Below are the code and all the weights of a small trained network. Each question names an input and a class and asks about switching units off, where a switched-off unit gives its printed mean instead of its output.

import numpy as np


def w(rows, s, z=0):
    codes = np.array(rows[::2]) - 128.0
    scale = np.full(codes.shape[1], s)
    scale[-1] = z or s
    return codes * scale


def norm(h):
    return h / np.sqrt((h * h).mean(-1, keepdims=True) + 1e-5)


def f(y):
    return np.maximum(y, 0)


def log_softmax(a):
    a = a - a.max(-1, keepdims=True)
    return a - np.log(np.exp(a).sum(-1, keepdims=True))


def net(x, mask):
    res = np.array(x, float).reshape(1, 8) / 4 @ E
    u = 0
    for l in range(4):
        y = f(norm(res) @ A[l][:, :-1].T + A[l][:, -1])
        res = res + np.where(mask[u : u + 8], y, B[l][:, -1]) @ B[l][:, :-1]
        u += 8
    return log_softmax(norm(res)[-1] @ U[:, :-1].T + U[:, -1])


A, B = {}, {}
E = w([
[149,159,68,107,94,86,197,127,51,145],'x0',
[94,199,147,121,120,122,84,178,165,129],'x1',
[161,108,152,71,185,115,154,97,128,150],'x2',
[70,156,2,167,50,112,106,86,129,172],'x3',
[192,156,112,181,152,122,138,69,177,156],'x4',
[128,158,167,97,135,140,75,93,98,178],'x5',
[114,164,165,173,115,195,149,107,70,74],'x6',
[99,118,126,104,169,195,150,99,106,124],'x7',
],0.0086)
A[0] = w([
[106,177,128,177,95,122,53,93,206,138,2],'0.n0',
[123,213,129,107,196,142,126,167,248,122,1],'0.n1',
[128,190,156,186,98,107,24,98,238,169,3],'0.n2',
[121,175,134,130,182,121,150,135,215,106,24],'0.n3',
[138,63,116,33,237,91,91,74,246,216,39],'0.n4',
[136,182,128,196,115,137,36,130,243,169,24],'0.n5',
[78,254,167,86,118,195,100,42,13,176,29],'0.n6',
[148,62,129,48,205,99,86,103,196,209,85],'0.n7',
],0.0091,0.0052)
B[0] = w([
[78,179,153,198,105,103,94,125,175,203,183],'0.n0',
[65,189,100,128,167,107,223,126,170,93,181],'0.n1',
[175,134,148,192,95,111,53,99,159,157,209],'0.n2',
[83,145,110,94,142,150,217,144,169,124,157],'0.n3',
[184,12,115,13,125,121,112,57,187,146,254],'0.n4',
[74,194,149,164,110,103,78,61,154,149,213],'0.n5',
[114,217,71,80,220,162,109,121,45,180,220],'0.n6',
[174,68,123,55,122,124,142,83,155,161,234],'0.n7',
],0.011,0.0074)
A[1] = w([
[86,80,187,146,150,169,106,113,117,105,23],'1.n0',
[137,133,252,105,186,122,118,197,154,116,38],'1.n1',
[113,146,160,159,98,112,48,116,151,132,2],'1.n2',
[117,133,134,133,150,157,113,144,151,120,70],'1.n3',
[84,97,168,130,146,224,91,121,126,80,32],'1.n4',
[118,153,113,154,156,150,121,164,226,131,52],'1.n5',
[129,111,108,129,136,121,97,144,154,137,67],'1.n6',
[60,124,105,89,69,104,80,204,134,123,40],'1.n7',
],0.017,0.0033)
B[1] = w([
[106,57,162,193,161,220,123,107,108,156,179],'1.n0',
[255,220,149,108,99,134,141,247,152,71,214],'1.n1',
[144,176,115,218,102,125,32,147,186,171,255],'1.n2',
[121,107,120,126,185,106,134,125,140,151,157],'1.n3',
[80,47,152,192,228,147,126,110,128,180,210],'1.n4',
[52,182,112,119,157,103,162,61,182,120,235],'1.n5',
[119,116,187,122,133,106,119,116,120,135,172],'1.n6',
[53,79,128,68,44,130,155,157,98,175,223],'1.n7',
],0.012,0.0063)
A[2] = w([
[94,152,150,106,57,116,93,134,117,89,40],'2.n0',
[102,103,157,152,74,155,112,117,113,96,51],'2.n1',
[75,98,118,138,76,55,118,150,73,125,73],'2.n2',
[136,119,60,155,78,153,167,130,129,165,87],'2.n3',
[124,102,151,105,121,145,58,126,122,9,38],'2.n4',
[146,136,131,153,104,128,117,54,125,78,35],'2.n5',
[128,99,127,77,106,167,85,83,149,75,4],'2.n6',
[158,113,60,211,100,79,212,67,86,121,66],'2.n7',
],0.014,0.0032)
B[2] = w([
[50,57,142,108,147,133,102,165,140,181,198],'2.n0',
[117,116,104,61,143,143,162,72,177,179,165],'2.n1',
[29,86,104,81,70,139,161,176,146,132,247],'2.n2',
[144,80,163,150,90,103,174,168,83,127,252],'2.n3',
[195,173,125,97,142,160,147,150,160,143,141],'2.n4',
[111,149,103,123,88,74,143,154,97,137,168],'2.n5',
[144,121,176,104,136,43,157,122,112,127,228],'2.n6',
[241,168,47,254,147,43,157,124,125,121,247],'2.n7',
],0.0089,0.0041)
A[3] = w([
[179,149,161,127,118,138,100,182,96,61,3],'3.n0',
[117,112,149,78,139,163,121,131,101,73,82],'3.n1',
[113,124,141,111,102,138,87,78,107,3,66],'3.n2',
[74,110,130,124,185,154,113,133,175,49,62],'3.n3',
[145,103,151,83,113,127,75,101,131,92,28],'3.n4',
[129,172,160,120,132,158,152,122,158,64,62],'3.n5',
[124,195,123,92,109,175,105,80,24,104,43],'3.n6',
[115,117,127,118,98,144,80,98,123,29,14],'3.n7',
],0.017,0.0022)
B[3] = w([
[155,124,146,141,77,164,37,227,115,125,187],'3.n0',
[176,166,70,184,111,129,71,109,170,165,190],'3.n1',
[106,123,168,144,130,56,150,130,114,110,128],'3.n2',
[112,141,140,135,80,145,170,11,91,27,202],'3.n3',
[180,78,162,117,97,95,153,92,72,58,225],'3.n4',
[78,155,132,96,85,123,129,150,150,73,185],'3.n5',
[91,173,98,48,246,104,74,162,41,140,253],'3.n6',
[131,69,125,114,137,126,65,110,120,113,128],'3.n7',
],0.011,0.0051)
U = w([
[42,62,98,95,39,116,164,193,85,157,107],'0',
[97,200,149,106,144,130,207,117,192,28,3],'1',
[206,125,54,225,102,63,180,137,76,112,33],'2',
[114,198,88,80,217,141,82,149,29,153,194],'3',
[220,23,150,26,135,79,145,66,165,136,181],'4',
[108,50,178,218,192,219,140,105,102,105,74],'5',
[90,199,124,194,84,82,27,77,196,173,201],'6',
[215,150,190,117,119,170,108,250,134,67,144],'7',
],0.011,0.0021)

Each question gives the input, the list of numbers given to net, and the class t.
The units are the neurons (one row each of A and B). Each row of codes is followed by its name. A weight is (code - 128) times the scale printed after its matrix; where a second scale follows, it is the last column's (A, B and U).
mask holds one flag per neuron, layer by layer. A switched-off neuron (its flag False) gives its mean, the last column of its row in B, instead of its output. The means were averaged over made-up inputs and are rounded, as every weight is.
A unit's drop is (log p(t) with every unit on - log p(t) with that unit switched off) / (log p(t) with every unit on - log p(t) with every unit switched off).
The circuit of an input: a set's keep is (log p(t) with only the set's units on - log p(t) with every unit switched off) / (log p(t) with every unit on - log p(t) with every unit switched off). Starting from the 12 units with the biggest drops (on a tie, the unit counted first), units are removed one at a time, each time the one whose removal leaves the highest keep (on an exact tie, the one counted first), for as long as the keep stays at least 0.8.
circuit, biggest first: the units of the circuit, biggest drop first
top k neurons: the k neurons with the biggest drops, biggest first
k most important neurons of layer l: the k neurons of layer l with the biggest drops, biggest first
drop when u is switched off: that unit's drop, to one decimal
input [0,8,3,7,-4,-5,-3,4], class 0: circuit, biggest first -> (1.n7)
input [-8,7,8,1,0,0,4,8], class 1: circuit, biggest first -> (0.n1; 3.n3)
input [1,4,7,-1,-8,-6,8,7], class 5: 2 most important neurons of layer 1 -> (1.n4; 1.n0)
input [3,8,-6,-6,-4,-5,7,6], class 7: top 4 neurons -> (1.n1; 0.n4; 3.n0; 0.n5)
input [-1,6,4,-2,-6,-5,0,-3], class 7: top 2 neurons -> (1.n1; 0.n5)
input [6,-7,4,-3,-7,-3,7,-6], class 2: top 4 neurons -> (1.n1; 2.n7; 1.n7; 0.n6)
input [6,0,-8,6,-2,-2,7,0], class 0: top 2 neurons -> (2.n2; 1.n7)
input [4,5,2,7,1,-7,1,7], class 0: 3 most important neurons of layer 3 -> (3.n1; 3.n4; 3.n3)
input [5,-1,-4,8,1,-7,-7,-3], class 0: top 2 neurons -> (1.n7; 2.n2)
input [1,-1,6,-1,3,-4,4,-7], class 2: top 3 neurons -> (2.n7; 1.n2; 1.n6)
input [0,-7,-4,-1,-4,-5,1,-7], class 0: 2 most important neurons of layer 0 -> (0.n4; 0.n7)
input [6,-4,-5,1,-4,4,5,-8], class 0: top 2 neurons -> (2.n2; 0.n7)
input [-8,1,-6,-4,-1,-2,0,2], class 1: top 3 neurons -> (1.n5; 0.n1; 1.n1)
input [2,-7,6,7,5,2,5,3], class 3: circuit, biggest first -> (0.n6)
input [-6,-2,-5,2,-2,0,-1,6], class 5: top 3 neurons -> (1.n4; 1.n0; 0.n2)
input [6,-1,-7,6,0,8,5,-7], class 3: top 2 neurons -> (0.n6; 3.n6)
input [4,-4,8,-3,-1,-1,5,-1], class 7: 3 most important neurons of layer 0 -> (0.n4; 0.n6; 0.n5)
input [-7,4,8,1,-1,6,-3,-1], class 4: drop when 0.n4 is switched off -> 0.6
input [3,6,-1,4,1,8,4,4], class 3: drop when 0.n6 is switched off -> 1.2
input [-5,8,4,1,1,5,-6,8], class 4: circuit, biggest first -> (0.n4)
